What each symbol does to the objects:
χ: HS->HD, HQ->CQ, LG->NL, HN->LG, ZQ->LQ, QR->NS, TP->MN, PF->PG, MC->NT, NG->SF, TC->TL, DH->FZ, TJ->RF, MJ->HS, HD->BL, QH->PR, BP->QC, GL->HN, FT->QR, CM->ZQ, JJ->TP, FP->HL, JZ->JF, ZH->HG, MB->SJ, JC->RC, MH->BP, RH->GP, JF->SB, SB->QB, MQ->GL, NF->FJ, NS->TN, TN->PP, JM->FR, HR->FM, BM->ZG, PP->FD, QB->HR, FD->FT, RQ->HC, CJ->ZS, NB->MH, RR->LD, RC->TZ, JR->SR, MM->NM, PB->LT, JP->NF, NL->DR, PR->JP, FZ->MP, TT->RH, SG->DL, FB->QH, LQ->MS, HG->ZD, LD->BN, GR->LF, DC->CT, FS->JJ, DZ->JR, BN->JC, PC->BB, DL->GF, LT->TG, JQ->TT, HC->LC, GN->MC, ZG->TC, MG->NB, FM->JZ, MF->MG, HF->NG, SF->MM, JN->DH, DQ->TJ, LH->GR, TG->CJ, CG->PF, TZ->RR, TH->FP, JL->SL, SR->PM, NT->LH, QC->MF, MR->CM, BF->LZ, ZS->DG, MP->HQ, PG->DS, DG->PB, LC->DQ, TL->JM, CQ->JN, SC->MR, LZ->ZH, DS->PC, GP->QF, LF->GN, NM->TD, SL->FS, SJ->DZ, FJ->FB, MS->SC, RF->RQ, HJ->JQ, TD->HF, GF->TH, ZB->BF, CT->MJ, BL->DC, QF->HJ, PM->MB, MN->JL, HL->SG, BB->CG, ZD->ZB, DR->MQ, FR->BM
β: HS->LF, HQ->HF, LG->DQ, HN->LC, ZQ->NL, QR->TC, TP->LZ, MC->TN, NG->FJ, DH->MM, TJ->NB, MJ->GR, HD->GN, GL->HC, FT->ZG, CM->LG, JJ->BF, FP->LT, JZ->SG, ZH->PF, MB->JL, JC->HQ, JF->DL, SB->GF, MQ->RQ, NS->TL, TN->JM, HR->FP, PP->FR, QB->TH, FD->BM, RQ->BP, CJ->RH, RR->DH, RC->CQ, JR->JJ, MM->QH, PB->HJ, NL->TJ, FZ->NM, SG->CJ, LQ->DR, HG->PG, LD->FZ, GR->FT, DC->NT, FS->ZB, DZ->FS, BN->MP, DL->ZS, LT->JQ, HC->QC, GN->NS, FM->HL, HF->NF, SF->FB, JN->SF, DQ->MG, LH->FD, TG->TT, TZ->JN, TH->PB, JL->HG, SR->TP, NT->PP, MR->HN, BF->BB, ZS->GP, MP->TD, DG->QF, LC->MF, CQ->NG, SC->GL, LZ->CG, LF->QR, NM->PR, SL->ZD, SJ->SL, MS->MQ, RF->MH, TD->JP, GF->DG, ZB->PC, CT->LH, BL->MC, PM->MN, MN->ZH, HL->TG, ZD->DS, DR->RF
ω: HS->GR, HQ->TD, LG->LC, HN->HC, ZQ->LG, QR->ZG, TP->BF, MC->NS, NG->NF, DH->SF, TJ->MG, MJ->LH, HD->LF, GL->RQ, FT->BM, CM->HN, JJ->ZB, FP->PB, JZ->HL, ZH->CG, MB->MN, JC->MP, JF->SG, SB->DL, MQ->RF, NS->TC, TN->TL, HR->TH, PP->JM, QB->GF, FD->FR, RQ->MH, CJ->TT, RR->JN, RC->HQ, JR->FS, MM->FB, PB->QF, NL->DQ, FZ->MM, SG->TG, LQ->NL, HG->PF, LD->DH, GR->FD, DC->MC, FS->ZD, DZ->SL, BN->FZ, DL->CJ, LT->HJ, HC->BP, GN->QR, FM->FP, HF->JP, SF->FJ, JN->NG, DQ->MF, LH->PP, TG->JQ, TZ->CQ, TH->DG, JL->ZH, SR->JJ, NT->TN, MR->GL, BF->PC, ZS->RH, MP->NM, DG->GP, LC->QC, CQ->HF, SC->MQ, LZ->BB, LF->FT, NM->QH, SL->HG, SJ->JL, MS->DR, RF->NB, TD->PR, GF->ZS, ZB->DS, CT->NT, BL->GN, PM->TP, MN->LZ, HL->LT, ZD->PG, DR->TJ
ξ: HS->BN, HQ->FP, LG->TP, HN->JJ, ZQ->PM, QR->TD, TP->NT, PF->BM, MC->CQ, NG->TG, TC->JP, DH->DL, TJ->ZH, MJ->LD, HD->JC, QH->GP, BP->DS, GL->FS, FT->NM, CM->SR, JJ->MC, FP->GL, JZ->CM, ZH->FD, MB->MJ, JC->HR, MH->PG, RH->MG, JF->ZQ, SB->LQ, MQ->SL, NF->JQ, NS->HF, TN->NG, JM->FJ, HR->SC, BM->QH, PP->SF, QB->MS, FD->MM, RQ->ZD, CJ->DQ, NB->PF, RR->JF, RC->FM, JR->BL, MM->ZS, PB->RQ, JP->HJ, NL->MN, PR->QF, FZ->GF, TT->MF, SG->LG, FB->RH, LQ->MB, HG->FT, LD->SB, GR->FZ, DC->TZ, FS->GN, DZ->HD, BN->QB, PC->TL, DL->NL, LT->HC, JQ->QC, HC->ZB, GN->HQ, ZG->PR, MG->CG, FM->MR, MF->BB, HF->LT, SF->CJ, JN->SG, DQ->LZ, LH->DH, TG->LC, CG->FR, TZ->JZ, TH->MQ, JL->GR, SR->DC, NT->JN, QC->PC, MR->JR, BF->TN, ZS->TJ, MP->TH, PG->ZG, DG->RF, LC->BF, TL->NF, CQ->HL, SC->DZ, LZ->PP, DS->TC, GP->NB, LF->MP, NM->DG, SL->LF, SJ->HS, FJ->TT, MS->SJ, RF->HG, HJ->BP, TD->PB, GF->DR, ZB->NS, CT->RR, BL->RC, QF->MH, PM->CT, MN->LH, HL->HN, BB->JM, ZD->QR, DR->JL, FR->FB
η: HQ->RC, LG->ZQ, HN->CM, QR->GN, TP->PM, PF->HG, MC->DC, NG->JN, TC->NS, DH->LD, TJ->DR, QH->NM, BP->HC, GL->MR, FT->LF, JJ->SR, FP->FM, ZH->JL, MH->RQ, RH->ZS, MQ->SC, NF->NG, NS->MC, TN->NT, JM->PP, BM->FT, PP->LH, FD->GR, RQ->GL, CJ->DL, NB->RF, MM->FZ, PB->FP, JP->HF, NL->LQ, PR->TD, FZ->BN, TT->CJ, SG->JF, FB->MM, HG->SL, GR->HS, FS->JR, PC->BF, DL->SB, LT->HL, JQ->TG, HC->HN, GN->BL, ZG->QR, MG->TJ, MF->DQ, HF->CQ, SF->DH, JN->RR, DQ->NL, LH->MJ, TG->SG, CG->ZH, TH->HR, JL->SJ, NT->CT, QC->LC, BF->TP, ZS->GF, MP->JC, PG->ZD, DG->TH, LC->LG, TL->TN, CQ->TZ, LZ->MN, DS->ZB, GP->DG, LF->HD, NM->MP, SL->DZ, FJ->SF, RF->MQ, HJ->LT, TD->HQ, GF->QB, ZB->JJ, QF->PB, MN->MB, HL->JZ, BB->LZ, ZD->FS, DR->MS, FR->FD

In the rows, zero is written as 478.

The rows follow the links: the fewer symbols apart two objects are, the more alike their rows tend to be.

Some objects and rows for them; each showing differs a little:
RF [ 534,  215,  461,  560,  345,  492,  597,  648,  583,  655,  544,  613,  358,  428,  546,  282,  553,  622,  594,  685,  410,  395,  262,  597,  364,  139,  435,  464,  336,  396,  293,  352,  175,  570,  427,  494,  139,  341,  379,  274,  427,  598,  490,  412,  455,  658,  472,  403,  445]
MF [ 287,  426,  488,  228,  304,  144,  718,  414,  617,  474,  666,  525,  455,  360,  643,  254,  516,  342,  537,  666,  412,  647,  570,  401,  347,  388,  511,  381,  342,  407,  386,  478,  602,  466,  510,  616,  469,  373,  494,  426,  254,  704,  337,  449,  422,  542,  375,  340,  642]
GL [ 336,  411,  469,  616,  601,  517,  430,  711,  571,  480,  467,  549,  552,  495,  296,  503,  589,  445,  382,  634,  368,  123,  394,  650,  423,  438,  466,  556,  474,  454,  337,  376,  524,  514,  387,  533,   95,  208,  499,  380,  552,  403,  526,  254,  553,  772,  586,  598,  311]
TD [ 505,  506,  468,  605,  598,  671,  544,  615,  488,  565,  597,  779,  542,  400,  543,  605,  458,  670,  603,  457,  702,  268,  461,  497,  508,  367,  498,  711,  593,  560,  422,  482,  383,  584,  518,  395,  632,  519,  253,  403,  812,  467,  372,  489,  689,  335,  612,  778,  286]
TL [ 660,  539,  577,  360,  508,  424,  542,  241,  402,  564,  640,  499,  574,  372,  678,  514,  482,  454,  637,  597,  649,  557,  618,  190,  428,  617,  652,  595,  597,  439,  580,  547,  647,  587,  343,  442,  763,  722,  561,  484,  307,  377,  283,  564,  398,  386,  447,  423,  510]
MR [ 369,  554,  443,  638,  788,  459,  355,  542,  472,  398,  445,  472,  441,  531,  436,  624,  452,  404,  316,  703,  372,  239,  335,  756,  398,  554,  492,  452,  348,  412,  375,  284,  653,  434,  421,  501,  126,  196,  516,  586,  567,  405,  524,  278,  421,  696,  610,  457,  405]
TP [ 639,  422,  553,  422,  601,  442,  470,  326,  456,  447,  457,  271,  725,  486,  177,  458,  648,  490,  444,  487,  306,  437,  581,  407,  473,  784,  559,  480,  642,  408,  581,  575,  521,  421,  133,  394,  464,  620,  684,  371,  136,  309,  511,  524,  352,  744,  407,  426,  534]
GF [ 344,  373,  297,  467,  200,  561,  368,  651,  559,  338,  306,  366,  307,  496,  406,  294,  525,  528,  372,  118,  235,  585,  484,  611,  559,  283,  289,  213,  349,  548,  402,  615,  301,  393,  633,  489,  399,  330,  373,  497,  664,  657,  602,  416,  542,  408,  508,  471,  559]
ZG [ 655,  664,  641,  586,  646,  488,  621,  440,  376,  699,  644,  760,  520,  401,  729,  655,  380,  523,  625,  806,  856,  318,  404,  400,  500,  456,  514,  731,  500,  471,  392,  390,  534,  599,  581,  460,  658,  522,  412,  504,  571,  386,  352,  475,  483,  449,  499,  649,  340]
FM [ 305,  612,  376,  721,  677,  538,  291,  600,  484,  268,  394,  505,  394,  489,  527,  653,  383,  395,  292,  521,  375,  159,  423,  706,  473,  431,  538,  484,  377,  588,  292,  408,  662,  437,  490,  436,  270,  301,  520,  597,  816,  490,  509,  397,  548,  421,  713,  515,  410]
PC [ 593,  447,  546,  328,  481,  254,  671,  197,  443,  552,  627,  506,  677,  406,  657,  376,  545,  360,  579,  764,  544,  540,  544,  233,  304,  606,  571,  616,  552,  402,  524,  398,  624,  604,  282,  460,  546,  634,  621,  395,   39,  501,  306,  493,  321,  561,  361,  308,  566]
DQ [ 311,  337,  470,  162,  256,  273,  646,  524,  628,  424,  666,  428,  545,  465,  402,  191,  612,  339,  566,  561,  286,  596,  643,  441,  418,  481,  366,  415,  340,  408,  447,  605,  552,  419,  481,  596,  453,  404,  494,  276,  179,  681,  522,  391,  534,  628,  336,  418,  637]
LH [ 452,  560,  650,  321,  413,  454,  470,  492,  454,  463,  526,  244,  609,  583,  200,  530,  570,  419,  506,  380,  444,  652,  614,  351,  707,  804,  315,  389,  579,  458,  570,  686,  439,  306,  652,  510,  747,  718,  588,  428,  469,  378,  760,  610,  532,  560,  416,  629,  540]
JF [ 286,  460,  355,  426,  552,  489,  258,  372,  541,  243,  413,  193,  544,  422,  457,  492,  510,  379,  323,  278,  184,  466,  547,  539,  404,  519,  655,  375,  385,  530,  532,  568,  778,  439,  270,  419,  456,  526,  581,  632,  618,  519,  418,  564,  487,  365,  611,  307,  604]
HN [ 437,  467,  449,  452,  502,  488,  311,  439,  612,  326,  288,  461,  670,  525,  261,  429,  625,  577,  357,  351,  329,  230,  566,  569,  337,  570,  560,  538,  634,  457,  542,  422,  619,  553,  134,  485,  205,  249,  529,  439,  258,  354,  407,  202,  402,  583,  506,  486,  493]
MB [ 391,  589,  592,  389,  569,  292,  371,  332,  433,  358,  451,  223,  569,  655,  321,  550,  481,  270,  326,  554,  326,  559,  493,  480,  678,  747,  420,  242,  434,  368,  478,  480,  596,  289,  579,  491,  449,  502,  635,  614,  316,  461,  701,  516,  326,  728,  365,  335,  513]
NG [ 566,  452,  480,  401,  343,  656,  456,  374,  613,  458,  576,  475,  578,  328,  499,  444,  554,  583,  595,  336,  422,  468,  656,  211,  408,  567,  582,  654,  588,  559,  594,  777,  506,  593,  274,  324,  769,  764,  495,  406,  573,  439,  333,  692,  613,  215,  514,  568,  499]
RH [ 353,  394,  362,  380,  180,  360,  592,  462,  508,  501,  499,  581,  234,  424,  834,  290,  308,  484,  547,  443,  495,  680,  508,  455,  369,  139,  402,  319,  250,  568,  494,  420,  422,  592,  677,  553,  471,  338,  350,  498,  504,  721,  367,  537,  499,  244,  397,  408,  589]
NT [ 624,  459,  573,  447,  648,  613,  332,  320,  461,  457,  470,  270,  732,  485,  201,  599,  595,  475,  449,  352,  492,  504,  589,  372,  574,  823,  528,  483,  692,  508,  629,  687,  471,  438,  248,  408,  678,  748,  589,  467,  421,  275,  540,  562,  434,  517,  466,  587,  498]
LT [ 410,  437,  267,  471,  376,  603,  466,  447,  646,  450,  421,  666,  567,  406,  584,  418,  567,  681,  506,  272,  503,  308,  574,  406,  316,  287,  619,  715,  507,  600,  566,  574,  690,  712,  248,  471,  430,  276,  391,  383,  482,  549,  146,  268,  638,  245,  627,  553,  466]
JC [ 490,  524,  495,  732,  604,  683,  306,  643,  398,  414,  424,  424,  220,  537,  494,  671,  331,  431,  393,  357,  472,  447,  331,  655,  635,  401,  420,  379,  386,  572,  415,  471,  279,  451,  656,  324,  492,  573,  417,  658,  886,  488,  626,  658,  432,  312,  648,  471,  352]
HD [ 678,  501,  547,  745,  748,  584,  309,  532,  273,  597,  391,  315,  350,  539,  388,  715,  382,  480,  393,  500,  521,  460,  327,  598,  676,  517,  480,  392,  458,  411,  439,  375,  293,  303,  579,  425,  475,  628,  483,  644,  729,  317,  781,  702,  316,  505,  536,  461,  398]
QH [ 550,  450,  470,  608,  407,  572,  577,  511,  421,  682,  602,  692,  194,  370,  777,  493,  344,  529,  561,  547,  565,  543,  358,  423,  476,  190,  548,  550,  348,  522,  314,  397,  267,  545,  585,  438,  621,  602,  393,  502,  740,  550,  347,  628,  518,  240,  479,  465,  346]
FB [ 439,  564,  469,  429,  217,  443,  565,  426,  432,  534,  507,  627,  188,  465,  786,  412,  323,  509,  563,  362,  641,  778,  489,  370,  541,  265,  403,  404,  408,  505,  493,  482,  354,  509,  763,  513,  705,  543,  282,  538,  566,  569,  385,  650,  535,  235,  354,  455,  511]
RR [ 427,  605,  435,  461,  621,  594,  249,  320,  442,  288,  443,  220,  550,  475,  519,  620,  478,  377,  343,  213,  305,  498,  573,  412,  468,  649,  613,  427,  512,  540,  545,  601,  723,  395,  336,  312,  668,  721,  637,  715,  704,  387,  495,  663,  519,  295,  638,  393,  578]
TJ [ 420,  239,  409,  351,  223,  319,  591,  623,  580,  556,  448,  533,  334,  494,  414,  173,  526,  524,  488,  410,  357,  638,  423,  511,  453,  257,  313,  310,  351,  389,  455,  432,  181,  510,  546,  621,  342,  229,  396,  317,  196,  671,  473,  394,  489,  560,  303,  394,  542]
HS [ 569,  623,  537,  542,  582,  475,  344,  479,  322,  506,  367,  264,  307,  610,  400,  638,  363,  369,  373,  278,  498,  722,  391,  546,  734,  575,  335,  247,  530,  493,  518,  418,  327,  321,  743,  501,  509,  507,  471,  630,  594,  356,  720,  581,  332,  494,  370,  448,  464]
JM [ 408,  672,  591,  328,  431,  229,  683,  319,  371,  565,  710,  482,  480,  473,  684,  424,  478,  338,  646,  654,  666,  734,  599,  248,  578,  587,  431,  488,  454,  437,  516,  562,  538,  445,  707,  517,  888,  679,  526,  510,  352,  509,  367,  651,  482,  415,  354,  438,  543]
MQ [ 472,  224,  455,  658,  441,  482,  431,  696,  581,  536,  379,  416,  349,  560,  268,  426,  566,  526,  375,  510,  271,  382,  346,  768,  442,  334,  370,  375,  267,  368,  285,  387,  211,  500,  445,  503,   33,  320,  481,  360,  503,  564,  667,  444,  452,  668,  552,  443,  428]
SF [ 334,  517,  483,  212,  205,  452,  603,  536,  560,  383,  629,  436,  501,  355,  519,  424,  519,  468,  562,  253,  468,  659,  685,  323,  574,  509,  410,  498,  535,  558,  504,  771,  446,  349,  668,  464,  836,  673,  417,  346,  601,  561,  437,  650,  677,  327,  458,  642,  585]
MC [ 634,  619,  462,  557,  671,  659,  307,  334,  419,  528,  261,  482,  692,  560,  235,  717,  487,  664,  371,  272,  655,  334,  545,  406,  593,  693,  513,  636,  829,  520,  704,  571,  494,  474,  359,  440,  590,  531,  554,  529,  496,  147,  427,  401,  423,  478,  521,  687,  391]
SR [ 508,  624,  505,  466,  694,  505,  307,  328,  423,  428,  276,  350,  636,  600,  324,  691,  451,  484,  257,  590,  509,  293,  401,  523,  514,  788,  586,  491,  686,  430,  611,  330,  668,  457,  341,  482,  263,  363,  619,  632,  253,  212,  505,  327,  277,  626,  474,  439,  489]
JZ [ 386,  577,  301,  521,  667,  601,  199,  421,  489,  185,  260,  469,  456,  515,  528,  613,  415,  444,  251,  256,  319,  323,  518,  635,  377,  475,  659,  479,  510,  551,  515,  492,  817,  480,  315,  464,  347,  351,  536,  657,  606,  444,  371,  355,  450,  326,  647,  425,  510]
RQ [ 414,  400,  432,  520,  521,  478,  614,  648,  605,  450,  553,  724,  543,  405,  424,  411,  594,  595,  454,  724,  525,  207,  366,  540,  334,  355,  505,  714,  442,  419,  335,  336,  465,  616,  363,  542,  140,  243,  388,  289,  414,  554,  413,  253,  588,  618,  549,  611,  397]
MM [ 501,  520,  388,  421,  153,  576,  580,  577,  505,  522,  444,  552,  335,  433,  516,  338,  338,  618,  519,  176,  626,  739,  487,  409,  607,  254,  304,  374,  480,  525,  501,  607,  172,  429,  761,  488,  663,  549,  319,  443,  668,  616,  490,  574,  660,  240,  384,  633,  495]

Each walk starts at a row. The symbols on each line, taken left to right, move it on to the next object.
Each answer is a row, close to the row of the object it stands for.
start [ 585,  464,  442,  685,  474,  727,  364,  732,  427,  570,  446,  449,  305,  479,  429,  592,  412,  596,  482,  268,  448,  431,  353,  638,  598,  322,  425,  459,  485,  555,  367,  550,  194,  448,  615,  349,  510,  587,  409,  499,  918,  445,  644,  637,  610,  374,  605,  659,  340]
β β ξ ξ η
[ 411,  408,  381,  385,  427,  461,  502,  383,  625,  430,  356,  619,  669,  457,  356,  347,  631,  644,  530,  521,  452,  307,  507,  460,  293,  401,  583,  611,  554,  416,  566,  407,  601,  713,  210,  547,  221,  253,  496,  336,  168,  443,  259,  207,  485,  572,  454,  482,  508]
β χ χ
[ 361,  398,  444,  342,  278,  237,  623,  444,  456,  497,  529,  566,  291,  458,  713,  239,  448,  421,  520,  591,  451,  693,  372,  462,  395,  189,  401,  336,  261,  430,  448,  284,  368,  518,  562,  579,  359,  325,  423,  421,  242,  737,  417,  434,  395,  487,  297,  248,  506]
start [ 615,  542,  574,  527,  367,  495,  431,  523,  364,  618,  299,  352,  416,  618,  242,  528,  403,  482,  471,  271,  586,  738,  429,  462,  717,  577,  234,  275,  604,  483,  629,  554,  145,  283,  715,  507,  608,  576,  414,  464,  498,  395,  739,  556,  467,  496,  388,  618,  461]
β χ η ω
[ 678,  562,  593,  578,  616,  597,  599,  574,  405,  705,  572,  736,  547,  458,  428,  628,  481,  653,  591,  601,  778,  337,  367,  458,  502,  564,  428,  760,  668,  522,  399,  473,  352,  489,  601,  496,  602,  552,  344,  357,  549,  275,  433,  485,  553,  552,  514,  815,  255]
χ ξ η η
[ 513,  701,  350,  549,  639,  676,  230,  305,  432,  343,  282,  424,  509,  513,  532,  676,  399,  488,  348,  222,  521,  338,  517,  472,  514,  564,  612,  517,  645,  630,  606,  523,  762,  486,  429,  374,  550,  467,  536,  698,  722,  310,  392,  508,  473,  247,  628,  527,  453]
start [ 698,  585,  522,  467,  496,  592,  579,  289,  465,  558,  435,  662,  717,  470,  393,  617,  530,  690,  546,  461,  759,  412,  548,  311,  469,  605,  512,  773,  816,  493,  627,  559,  464,  608,  359,  439,  619,  574,  378,  426,  367,  294,  310,  404,  496,  388,  405,  660,  402]
χ β χ χ
[ 734,  448,  543,  668,  540,  555,  619,  430,  335,  781,  611,  660,  301,  431,  631,  553,  325,  535,  593,  674,  802,  552,  299,  441,  436,  317,  418,  527,  501,  432,  432,  374,  263,  549,  661,  448,  579,  622,  406,  474,  528,  465,  447,  624,  357,  432,  388,  477,  366]
χ η η
[ 622,  607,  543,  693,  739,  656,  385,  631,  399,  610,  491,  610,  607,  509,  294,  750,  518,  605,  483,  527,  669,  338,  446,  520,  651,  678,  456,  619,  670,  530,  444,  409,  387,  410,  562,  440,  519,  475,  449,  517,  665,  246,  666,  464,  522,  648,  550,  743,  315]
start [ 403,  369,  420,  707,  564,  609,  321,  569,  502,  402,  399,  383,  226,  503,  554,  523,  352,  393,  346,  419,  283,  424,  350,  740,  438,  304,  492,  341,  211,  544,  363,  386,  398,  408,  517,  379,  237,  412,  497,  597,  829,  556,  668,  556,  454,  406,  605,  340,  500]
ω β χ ξ χ
[ 337,  253,  472,  369,  342,  385,  586,  336,  689,  473,  551,  437,  635,  375,  388,  229,  657,  501,  514,  565,  285,  430,  576,  371,  253,  524,  573,  507,  532,  395,  495,  576,  616,  614,  135,  502,  425,  533,  541,  320,  119,  611,  344,  467,  480,  573,  410,  362,  578]
β η ξ β χ
[ 679,  377,  527,  599,  465,  389,  692,  465,  368,  715,  599,  637,  361,  409,  671,  456,  451,  475,  640,  895,  651,  533,  312,  527,  399,  291,  456,  522,  364,  319,  349,  303,  271,  565,  617,  449,  395,  503,  467,  422,  254,  511,  470,  528,  325,  616,  310,  390,  330]
start [ 418,  515,  586,  232,  407,  176,  686,  326,  513,  536,  671,  481,  531,  453,  601,  330,  519,  287,  576,  792,  524,  675,  520,  295,  445,  580,  443,  445,  425,  356,  479,  376,  594,  373,  562,  594,  548,  547,  538,  403,  143,  609,  455,  533,  417,  621,  277,  394,  596]
ξ η ξ χ η
[ 469,  534,  437,  516,  295,  607,  377,  565,  443,  514,  358,  404,  339,  509,  401,  466,  363,  566,  413,   25,  421,  603,  469,  578,  714,  396,  332,  296,  517,  584,  509,  612,  185,  340,  685,  500,  641,  507,  363,  518,  755,  496,  665,  614,  618,  295,  526,  618,  508]
β η ξ χ
[ 403,  523,  389,  618,  546,  688,  356,  783,  615,  419,  451,  580,  498,  435,  334,  525,  507,  583,  404,  398,  419,  184,  456,  673,  404,  391,  500,  560,  408,  590,  378,  525,  504,  446,  444,  457,  315,  348,  434,  478,  839,  437,  485,  321,  689,  465,  742,  715,  370]
start [ 676,  667,  517,  494,  526,  468,  601,  264,  356,  620,  481,  709,  534,  386,  680,  690,  382,  544,  624,  623,  789,  446,  463,  278,  457,  559,  621,  698,  712,  522,  635,  461,  657,  649,  450,  485,  710,  566,  491,  589,  290,  349,  154,  456,  431,  326,  454,  509,  404]
ξ ξ χ ξ
[ 396,  321,  427,  320,  407,  307,  600,  298,  589,  441,  599,  501,  534,  382,  663,  251,  598,  371,  513,  691,  406,  491,  560,  379,  232,  434,  619,  555,  356,  400,  511,  491,  697,  640,  215,  518,  438,  442,  556,  446,  182,  658,  219,  472,  438,  490,  431,  271,  602]
η χ ξ ξ
[ 515,  632,  642,  266,  363,  384,  653,  472,  457,  517,  677,  579,  619,  552,  379,  405,  541,  434,  607,  458,  658,  662,  633,  243,  634,  695,  347,  447,  637,  515,  531,  714,  405,  338,  661,  517,  834,  708,  457,  320,  319,  458,  570,  598,  564,  556,  371,  659,  581]
start [ 638,  366,  565,  363,  470,  422,  586,  360,  533,  582,  557,  434,  723,  424,  338,  359,  700,  509,  560,  609,  490,  534,  566,  321,  343,  661,  535,  590,  643,  359,  578,  568,  536,  516,  204,  531,  514,  659,  584,  296,   66,  392,  402,  495,  404,  657,  365,  439,  564]
χ ξ ξ ξ
[ 161,  377,  431,  240,  208,  386,  582,  604,  624,  302,  639,  452,  514,  401,  518,  200,  571,  456,  552,  318,  319,  551,  651,  421,  409,  416,  398,  413,  353,  544,  445,  675,  537,  437,  503,  557,  611,  462,  431,  307,  566,  723,  484,  534,  703,  377,  524,  542,  652]
χ β ξ
[ 529,  345,  464,  602,  418,  394,  614,  510,  451,  655,  590,  632,  255,  407,  731,  323,  495,  401,  546,  769,  486,  455,  305,  555,  318,  132,  494,  531,  291,  424,  296,  244,  350,  631,  505,  529,  307,  391,  386,  387,  376,  664,  346,  497,  389,  558,  411,  297,  454]
